Here is a tiny trained network, its code and every weight. The questions are about switching its units off for an input and a target symbol, where a switched-off unit gives its printed mean instead of its output.

import numpy as np


def w(rows, s, z=0):
    codes = np.array(rows[::2]) - 128.0
    scale = np.full(codes.shape[1], s)
    scale[-1] = z or s
    return codes * scale


def f(y):
    return y / 2 * (1 + np.tanh(0.7978845608 * (y + 0.044715 * y**3)))


def softmax(a):
    e = np.exp(a - a.max(-1, keepdims=True))
    return e / e.sum(-1, keepdims=True)


def log_softmax(a):
    a = a - a.max(-1, keepdims=True)
    return a - np.log(np.exp(a).sum(-1, keepdims=True))


def net(x, mask):
    ids = ['ΞΦβγεζηθλμπστω'.index(c) for c in x.split()]
    T = len(ids)
    res = E[ids] + P[:T]
    u = 0
    for l in range(2):
        r = res
        for j in range(2):
            rows = slice(2 * j, 2 * j + 2)
            q, k, v = (r @ M[l][rows].T for M in (Q, K, V))
            z = softmax(np.where(np.tri(T) > 0, q @ k.T / 2**0.5, -1e9)) @ v
            o = O[l][rows]
            res = res + np.where(mask[u + j], z, o[:, -1]) @ o[:, :-1]
        u += 2
        y = f(res @ A[l][:, :-1].T + A[l][:, -1])
        res = res + np.where(mask[u : u + 4], y, B[l][:, -1]) @ B[l][:, :-1]
        u += 4
    return log_softmax(res[-1] @ U[:, :-1].T + U[:, -1])


Q, K, V, O, A, B = {}, {}, {}, {}, {}, {}
E = w([
[108,124,139,95,137,83,168,162,84,142],'Ξ',
[106,48,112,243,169,223,64,51,143,177],'Φ',
[91,172,131,118,95,89,158,84,115,101],'β',
[120,73,124,156,154,101,200,111,128,53],'γ',
[151,77,191,137,146,122,152,99,83,98],'ε',
[87,76,36,136,87,153,91,118,83,166],'ζ',
[132,122,120,58,188,230,29,151,92,97],'η',
[145,121,125,146,19,150,140,189,129,89],'θ',
[84,145,156,110,80,204,10,70,133,159],'λ',
[143,133,98,144,120,67,153,124,93,183],'μ',
[167,192,117,176,220,179,139,102,148,215],'π',
[194,72,166,225,102,149,112,189,98,217],'σ',
[121,114,139,131,103,153,146,105,184,127],'τ',
[186,94,172,175,239,192,134,80,149,130],'ω',
],0.013)
P = w([
[118,155,105,85,180,111,141,229,205,186],'0',
[161,46,174,79,121,114,184,109,86,163],'1',
[92,65,177,231,207,88,66,214,121,82],'2',
[97,56,170,90,93,134,175,89,81,153],'3',
[71,49,170,250,202,100,33,204,111,89],'4',
[56,60,157,85,81,145,154,68,84,153],'5',
],0.011)
Q[0] = w([
[113,84,158,103,69,148,213,3,102,227],'0.h0',
[174,158,127,104,132,142,102,146,124,129],'0.h0',
[160,129,112,88,83,133,159,94,126,151],'0.h1',
[89,102,137,146,115,125,128,140,125,117],'0.h1',
],0.013)
K[0] = w([
[14,82,58,110,131,212,27,81,1,135],'0.h0',
[203,148,168,134,83,71,130,90,81,84],'0.h0',
[114,89,110,158,147,106,147,56,41,110],'0.h1',
[53,123,33,78,84,157,107,166,144,155],'0.h1',
],0.0082)
V[0] = w([
[141,118,226,66,202,164,156,125,142,96],'0.h0',
[127,152,146,174,132,77,216,86,177,119],'0.h0',
[128,202,83,62,47,154,125,140,254,91],'0.h1',
[151,171,114,127,141,99,204,197,68,106],'0.h1',
],0.0083)
O[0] = w([
[29,115,200,19,254,199,70,163,131,116,241],'0.h0',
[69,67,145,48,111,70,108,62,241,77,6],'0.h0',
[81,217,176,163,24,224,214,146,176,120,26],'0.h1',
[182,110,52,63,71,124,92,194,147,73,128],'0.h1',
],0.0071,0.0027)
A[0] = w([
[151,9,142,174,176,178,115,157,111,164,253],'0.n0',
[128,205,122,73,91,69,198,43,109,113,181],'0.n1',
[149,103,120,69,148,187,116,32,123,2,121],'0.n2',
[101,64,185,104,61,88,135,30,103,175,200],'0.n3',
],0.007,0.0015)
B[0] = w([
[152,201,188,180,151,114,141,133,84,133,252],'0.n0',
[114,181,119,175,138,2,159,124,84,98,135],'0.n1',
[94,50,73,198,118,108,211,120,125,236,147],'0.n2',
[239,37,175,116,60,83,67,210,145,209,172],'0.n3',
],0.009,0.012)
Q[1] = w([
[156,157,101,52,127,179,168,92,138,126],'1.h0',
[237,67,173,71,80,108,217,101,86,254],'1.h0',
[157,121,118,85,97,154,193,93,116,192],'1.h1',
[134,130,144,159,138,82,96,175,156,158],'1.h1',
],0.0081)
K[1] = w([
[153,73,189,131,146,106,131,128,101,97],'1.h0',
[109,83,121,180,88,149,51,41,92,142],'1.h0',
[169,34,155,135,101,134,45,2,12,89],'1.h1',
[108,149,77,120,89,161,171,69,119,158],'1.h1',
],0.0075)
V[1] = w([
[136,133,122,3,108,142,22,200,211,164],'1.h0',
[148,86,6,45,66,10,238,156,99,76],'1.h0',
[36,114,206,43,104,112,110,125,120,48],'1.h1',
[186,188,226,219,107,75,87,182,21,81],'1.h1',
],0.0064)
O[1] = w([
[254,105,111,122,106,135,28,76,153,41,120],'1.h0',
[66,138,63,158,129,131,40,171,69,87,2],'1.h0',
[128,166,208,57,154,131,102,168,64,72,58],'1.h1',
[189,146,72,137,175,120,206,112,37,102,254],'1.h1',
],0.0091,0.0092)
A[1] = w([
[75,172,187,91,125,197,67,142,196,45,83],'1.n0',
[183,8,159,70,177,153,51,160,149,148,100],'1.n1',
[204,166,166,207,145,253,55,105,139,172,255],'1.n2',
[152,113,198,112,154,164,225,85,148,199,121],'1.n3',
],0.0053,0.0073)
B[1] = w([
[168,230,145,220,126,166,94,130,46,219,157],'1.n0',
[217,101,104,218,208,209,187,126,209,144,160],'1.n1',
[82,155,70,46,66,48,186,163,181,67,210],'1.n2',
[38,117,110,97,67,144,1,55,59,106,254],'1.n3',
],0.0069,0.02)
U = w([
[221,160,90,114,139,141,36,101,119,105,51],'Ξ',
[38,123,138,170,157,157,122,109,156,179,21],'Φ',
[67,179,141,68,143,185,129,209,19,98,200],'β',
[142,98,167,200,177,232,65,154,119,210,11],'γ',
[175,130,178,65,235,102,179,203,139,94,252],'ε',
[8,76,108,133,132,148,215,226,191,159,216],'ζ',
[214,145,118,41,67,127,127,56,115,41,90],'η',
[123,64,101,92,22,214,199,193,117,16,227],'θ',
[68,89,162,84,16,120,116,119,133,142,42],'λ',
[74,68,63,73,103,28,43,133,156,84,86],'μ',
[168,72,121,124,93,131,156,113,253,120,197],'π',
[178,161,97,183,113,142,200,122,102,117,55],'σ',
[185,189,237,128,72,129,157,216,147,216,124],'τ',
[104,131,117,45,208,68,81,90,187,136,229],'ω',
],0.0049,0.0035)

Each question gives the input, a string of symbols that net reads in full, and the target symbol t.
The units are the heads (2 rows each of Q, K, V and O) and the neurons (one row each of A and B). Each row of codes is followed by its name. A weight is (code - 128) times the scale printed after its matrix; where a second scale follows, it is the last column's (O, A, B and U).
mask holds one flag per unit, layer by layer, with each layer's heads first. A switched-off unit (its flag False) gives its mean, the last column of its rows in O or B, instead of its output. The means were averaged over made-up inputs and are rounded, as every weight is.
A unit's drop is (log p(t) with every unit on - log p(t) with that unit switched off) / (log p(t) with every unit on - log p(t) with every unit switched off).
The circuit of an input: a set's keep is (log p(t) with only the set's units on - log p(t) with every unit switched off) / (log p(t) with every unit on - log p(t) with every unit switched off). Starting from all 12 units, units are removed one at a time, each time the one whose removal leaves the highest keep (on an exact tie, the one counted first), for as long as the keep stays at least 0.8.
units of the circuit, in order: the units of the circuit, biggest drop first
top k neurons: the k neurons with the biggest drops, biggest first
top k neurons in layer l: the k neurons of layer l with the biggest drops, biggest first
heads that matter: for each layer, one digit per head in row order, 1 if its drop is at least 0.15 and else 0, layers parted by /
input σ θ ε ζ π, target σ: units of the circuit, in order	[1.h1, 0.h0]
input ε σ β, target ε: units of the circuit, in order	[1.n3, 1.h1, 0.h0]
input ε μ η Φ ζ π, target σ: units of the circuit, in order	[0.h0]
input γ η β β β τ, target β: units of the circuit, in order	[0.h0, 1.h1]
input ω β ε Φ, target λ: heads that matter	00 / 10
input ε ζ η τ β β, target β: units of the circuit, in order	[0.h0, 1.h0]
input θ μ θ, target θ: units of the circuit, in order	[0.h1, 0.n0]
input η ζ β σ, target σ: heads that matter	10 / 01
input ζ β π π θ ε, target σ: units of the circuit, in order	[1.h1, 0.h0]
input τ ω ε γ τ γ, target ζ: units of the circuit, in order	[0.n2, 1.h0]
input Φ τ τ μ, target λ: heads that matter	01 / 10
input μ β ε, target μ: units of the circuit, in order	[1.h0, 0.n0, 0.h0]
input Ξ η σ μ μ, target Ξ: units of the circuit, in order	[1.h0, 0.h1, 0.n0]
input τ τ π μ β, target τ: top 2 neurons in layer 1	[1.n0, 1.n3]
input θ β ζ τ, target σ: heads that matter	11 / 11
input η θ τ, target η: top neuron in layer 0	[0.n2]
input τ τ μ, target τ: heads that matter	11 / 01
input β ε τ λ, target η: units of the circuit, in order	[1.h0, 0.n3, 1.h1]
input τ β ε ε, target γ: top 4 neurons	[0.n3, 1.n2, 0.n2, 1.n1]
input Φ ε π η γ ε, target β: top neuron	[1.n3]
input θ ε β η ε, target θ: heads that matter	11 / 00
input γ β β τ λ σ, target η: units of the circuit, in order	[1.h0, 0.h0, 1.n3, 1.n2]
input σ γ σ, target σ: units of the circuit, in order	[1.h1, 0.n0]
input ω η β π, target β: heads that matter	10 / 00
input γ β γ τ Φ μ, target λ: units of the circuit, in order	[1.n3, 1.h0]
input ζ θ σ β, target σ: units of the circuit, in order	[0.h0, 1.h1]
input β β γ, target β: top 3 neurons in layer 0	[0.n1, 0.n3, 0.n0]
input τ Ξ β β Φ, target τ: top 2 neurons	[0.n0, 1.n0]
input ω β β ω, target Φ: top 4 neurons	[0.n2, 1.n3, 0.n1, 0.n0]
